Below are the code and all the weights of a small trained network. Each question names an input and a target symbol and asks about switching units off, where a switched-off unit gives its printed mean instead of its output.

import numpy as np


def w(rows, s, z=0):
    codes = np.array(rows[::2]) - 128.0
    scale = np.full(codes.shape[1], s)
    scale[-1] = z or s
    return codes * scale


def f(y):
    return np.maximum(y, 0)


def softmax(a):
    e = np.exp(a - a.max(-1, keepdims=True))
    return e / e.sum(-1, keepdims=True)


def log_softmax(a):
    a = a - a.max(-1, keepdims=True)
    return a - np.log(np.exp(a).sum(-1, keepdims=True))


def net(x, mask):
    ids = ['γεζημξπτ'.index(c) for c in x.split()]
    T = len(ids)
    res = E[ids] + P[:T]
    r = res
    for j in range(3):
        rows = slice(2 * j, 2 * j + 2)
        q, k, v = (r @ M[0][rows].T for M in (Q, K, V))
        z = softmax(np.where(np.tri(T) > 0, q @ k.T / 2**0.5, -1e9)) @ v
        o = O[0][rows]
        res = res + np.where(mask[j], z, o[:, -1]) @ o[:, :-1]
    y = f(res @ A[0][:, :-1].T + A[0][:, -1])
    res = res + np.where(mask[3:27], y, B[0][:, -1]) @ B[0][:, :-1]
    return log_softmax(res[-1] @ U[:, :-1].T + U[:, -1])


Q, K, V, O, A, B = {}, {}, {}, {}, {}, {}
E = w([
[118,1,139,134,106,169,73,114,97,191],'γ',
[157,114,118,106,124,173,40,155,147,198],'ε',
[153,174,101,190,123,100,108,177,125,160],'ζ',
[44,110,65,67,120,83,124,155,133,159],'η',
[119,121,115,138,88,170,144,73,158,173],'μ',
[172,142,53,56,108,181,121,115,127,106],'ξ',
[121,110,107,117,140,115,4,106,97,100],'π',
[108,81,96,175,82,92,128,52,102,114],'τ',
],0.021)
P = w([
[136,183,247,42,26,32,116,122,95,55],'0',
[131,172,196,84,71,108,132,116,91,56],'1',
[128,157,135,105,82,122,118,116,107,77],'2',
[137,154,85,137,112,143,131,116,130,81],'3',
[125,129,54,169,131,155,119,120,164,80],'4',
[117,127,34,198,158,171,111,128,214,79],'5',
[118,92,11,234,151,157,99,127,254,60],'6',
],0.0089)
Q[0] = w([
[88,123,37,97,62,99,127,112,185,136],'H0',
[107,107,155,99,217,76,159,155,155,125],'H0',
[181,111,246,167,213,150,174,101,166,92],'H1',
[103,114,155,82,168,88,185,169,103,160],'H1',
[141,131,104,143,60,141,81,102,144,148],'H2',
[129,161,87,176,94,130,36,174,107,178],'H2',
],0.012)
K[0] = w([
[107,91,32,224,207,173,72,138,241,135],'H0',
[211,125,211,108,34,97,132,79,197,97],'H0',
[203,151,186,116,77,116,28,180,6,64],'H1',
[211,89,127,177,86,154,143,124,75,124],'H1',
[109,133,2,197,224,146,120,127,140,145],'H2',
[96,79,5,164,133,161,145,95,224,122],'H2',
],0.0092)
V[0] = w([
[13,125,109,47,121,78,162,97,85,138],'H0',
[122,73,169,96,143,172,12,70,75,86],'H0',
[177,134,81,180,41,204,107,82,140,123],'H1',
[140,173,100,205,96,168,74,82,85,97],'H1',
[252,116,143,190,152,204,192,23,125,81],'H2',
[122,248,124,9,157,255,125,180,152,85],'H2',
],0.0061)
O[0] = w([
[113,115,75,167,173,163,80,125,254,90,63],'H0',
[173,120,112,142,154,39,185,131,161,163,166],'H0',
[173,146,230,85,147,116,169,113,156,35,255],'H1',
[147,143,194,118,140,119,144,83,138,109,198],'H1',
[64,136,133,92,63,23,60,174,163,187,102],'H2',
[113,22,145,215,123,150,119,192,140,95,147],'H2',
],0.0098,0.005)
A[0] = w([
[102,162,103,65,119,133,106,157,153,174,27],'N0',
[135,89,169,119,110,92,176,114,87,124,98],'N1',
[175,143,97,120,124,141,82,174,186,183,121],'N2',
[91,130,118,115,154,160,60,119,102,151,37],'N3',
[77,49,162,75,196,130,158,112,118,137,99],'N4',
[139,168,194,157,136,84,157,110,151,147,168],'N5',
[42,110,129,112,86,123,57,140,110,134,93],'N6',
[159,109,187,87,130,181,102,138,121,134,37],'N7',
[147,141,239,124,154,141,100,166,148,152,124],'N8',
[147,106,168,140,136,94,153,179,133,93,80],'N9',
[90,98,147,88,162,85,199,156,68,158,131],'N10',
[101,127,199,86,114,162,246,127,130,149,143],'N11',
[104,103,145,105,93,143,117,104,122,172,98],'N12',
[124,160,96,91,147,168,112,122,112,170,39],'N13',
[133,154,169,95,205,91,81,147,99,90,47],'N14',
[187,157,160,105,109,150,131,119,156,136,125],'N15',
[99,154,140,173,123,109,72,121,124,187,154],'N16',
[147,138,153,64,119,111,109,145,137,155,76],'N17',
[115,123,80,162,124,96,176,174,162,185,2],'N18',
[98,114,188,83,97,129,160,116,135,167,88],'N19',
[63,123,133,135,126,92,127,89,144,137,78],'N20',
[167,114,116,120,141,105,115,149,117,76,78],'N21',
[88,125,170,106,141,158,134,110,113,147,80],'N22',
[128,155,151,110,66,121,89,140,113,139,81],'N23',
],0.012,0.0072)
B[0] = w([
[101,189,189,98,121,47,115,24,171,20,136],'N0',
[148,160,116,151,57,113,126,94,167,48,182],'N1',
[117,121,229,78,156,97,238,52,130,58,169],'N2',
[127,182,134,177,80,152,127,126,33,155,143],'N3',
[244,220,47,71,3,103,150,127,124,132,144],'N4',
[50,124,135,150,77,243,73,144,36,139,254],'N5',
[30,171,238,115,80,207,121,175,149,113,147],'N6',
[130,35,103,109,147,43,225,101,151,115,167],'N7',
[83,114,81,184,209,92,183,87,31,171,208],'N8',
[149,188,75,49,137,171,127,87,54,139,184],'N9',
[221,126,9,215,4,176,101,112,160,90,138],'N10',
[90,82,147,148,105,113,44,174,216,144,201],'N11',
[178,166,165,129,135,128,155,224,84,116,150],'N12',
[130,175,116,183,136,78,98,39,19,136,143],'N13',
[175,102,117,170,133,162,32,138,174,203,167],'N14',
[52,105,139,168,164,108,181,189,121,177,243],'N15',
[189,113,122,59,115,179,181,194,154,95,166],'N16',
[111,78,39,178,134,161,182,136,129,113,155],'N17',
[144,24,162,196,176,19,13,61,155,247,143],'N18',
[147,67,67,215,107,164,80,90,140,184,168],'N19',
[92,154,149,150,142,118,190,154,206,65,151],'N20',
[137,200,144,122,203,117,73,166,158,144,190],'N21',
[130,128,105,137,83,116,83,113,183,203,136],'N22',
[120,93,49,105,198,120,180,121,163,121,175],'N23',
],0.0059,0.0082)
U = w([
[156,135,119,140,155,118,55,125,83,163,147],'γ',
[175,104,59,151,56,137,138,176,78,183,79],'ε',
[112,184,97,150,86,189,128,218,3,158,162],'ζ',
[150,143,68,201,151,218,167,133,108,114,2],'η',
[148,144,107,69,107,162,174,236,143,103,248],'μ',
[72,83,142,188,98,177,111,205,133,159,113],'ξ',
[134,88,115,159,168,109,194,135,74,176,109],'π',
[100,162,130,148,97,104,153,79,73,98,76],'τ',
],0.0066,0.0044)

Each question gives the input, a string of symbols that net reads in full, and the target symbol t.
The units are the heads (2 rows each of Q, K, V and O) and the neurons (one row each of A and B). Each row of codes is followed by its name. A weight is (code - 128) times the scale printed after its matrix; where a second scale follows, it is the last column's (O, A, B and U).
mask holds one flag per unit, heads first, then neurons. A switched-off unit (its flag False) gives its mean, the last column of its rows in O or B, instead of its output. The means were averaged over made-up inputs and are rounded, as every weight is.
A unit's drop is (log p(t) with every unit on - log p(t) with that unit switched off) / (log p(t) with every unit on - log p(t) with every unit switched off).
The circuit of an input: a set's keep is (log p(t) with only the set's units on - log p(t) with every unit switched off) / (log p(t) with every unit on - log p(t) with every unit switched off). Starting from the 12 units with the biggest drops (on a tie, the unit counted first), units are removed one at a time, each time the one whose removal leaves the highest keep (on an exact tie, the one counted first), for as long as the keep stays at least 0.8.
units of the circuit, in order: the units of the circuit, biggest drop first
most important unit: the unit with the biggest drop
k most important neurons: the k neurons with the biggest drops, biggest first
heads that matter: for each layer, one digit per head in row order, 1 if its drop is at least 0.15 and else 0, layers parted by /
drop of u: that unit's drop, to one decimal
input π π μ ε η, target ε: 3 most important neurons : [N10, N4, N18]
input ζ π η τ ξ, target τ: heads that matter : 010
input η τ ξ ζ ξ π ε, target π: most important neuron : [N2]
input ξ η τ γ, target τ: 3 most important neurons : [N2, N0, N13]
input ζ π μ τ γ, target ε: units of the circuit, in order : [N4, N10, H0]
input τ ε π ζ τ γ γ, target ε: heads that matter : 100
input η ζ γ, target ζ: units of the circuit, in order : [H1, N3]
input ξ ζ ξ ζ η, target ζ: heads that matter : 111
input ξ ζ η ξ ξ ζ ξ, target ζ: units of the circuit, in order : [H0, H1]
input ε π π μ, target ξ: 3 most important neurons : [N11, N5, N15]
input ζ π η, target π: heads that matter : 111
input μ ε η ε ξ ξ, target ξ: units of the circuit, in order : [H2, H1]
input μ ζ η ζ ζ ε, target ζ: 3 most important neurons : [N3, N6, N13]
input μ μ ε, target π: most important unit : N8
input ε π ζ μ η γ, target η: heads that matter : 101
input ξ η τ ζ μ, target ζ: units of the circuit, in order : [H0, H1, N12]
input ξ γ η μ μ π, target μ: 2 most important neurons : [N16, N6]
input ζ η ε ζ ξ ζ, target ξ: units of the circuit, in order : [H2, H1, N6]
input π ε ξ ξ η, target ξ: 2 most important neurons : [N6, N18]
input μ γ η ζ, target η: units of the circuit, in order : [H2]
input π ζ η ξ, target η: drop of H1 : 0.4
input ξ η ζ, target η: drop of N1 : 0.0
input π ε ξ ξ μ ζ, target ζ: drop of N5 : 0.3
input μ τ η ε, target η: drop of H0 : 0.3
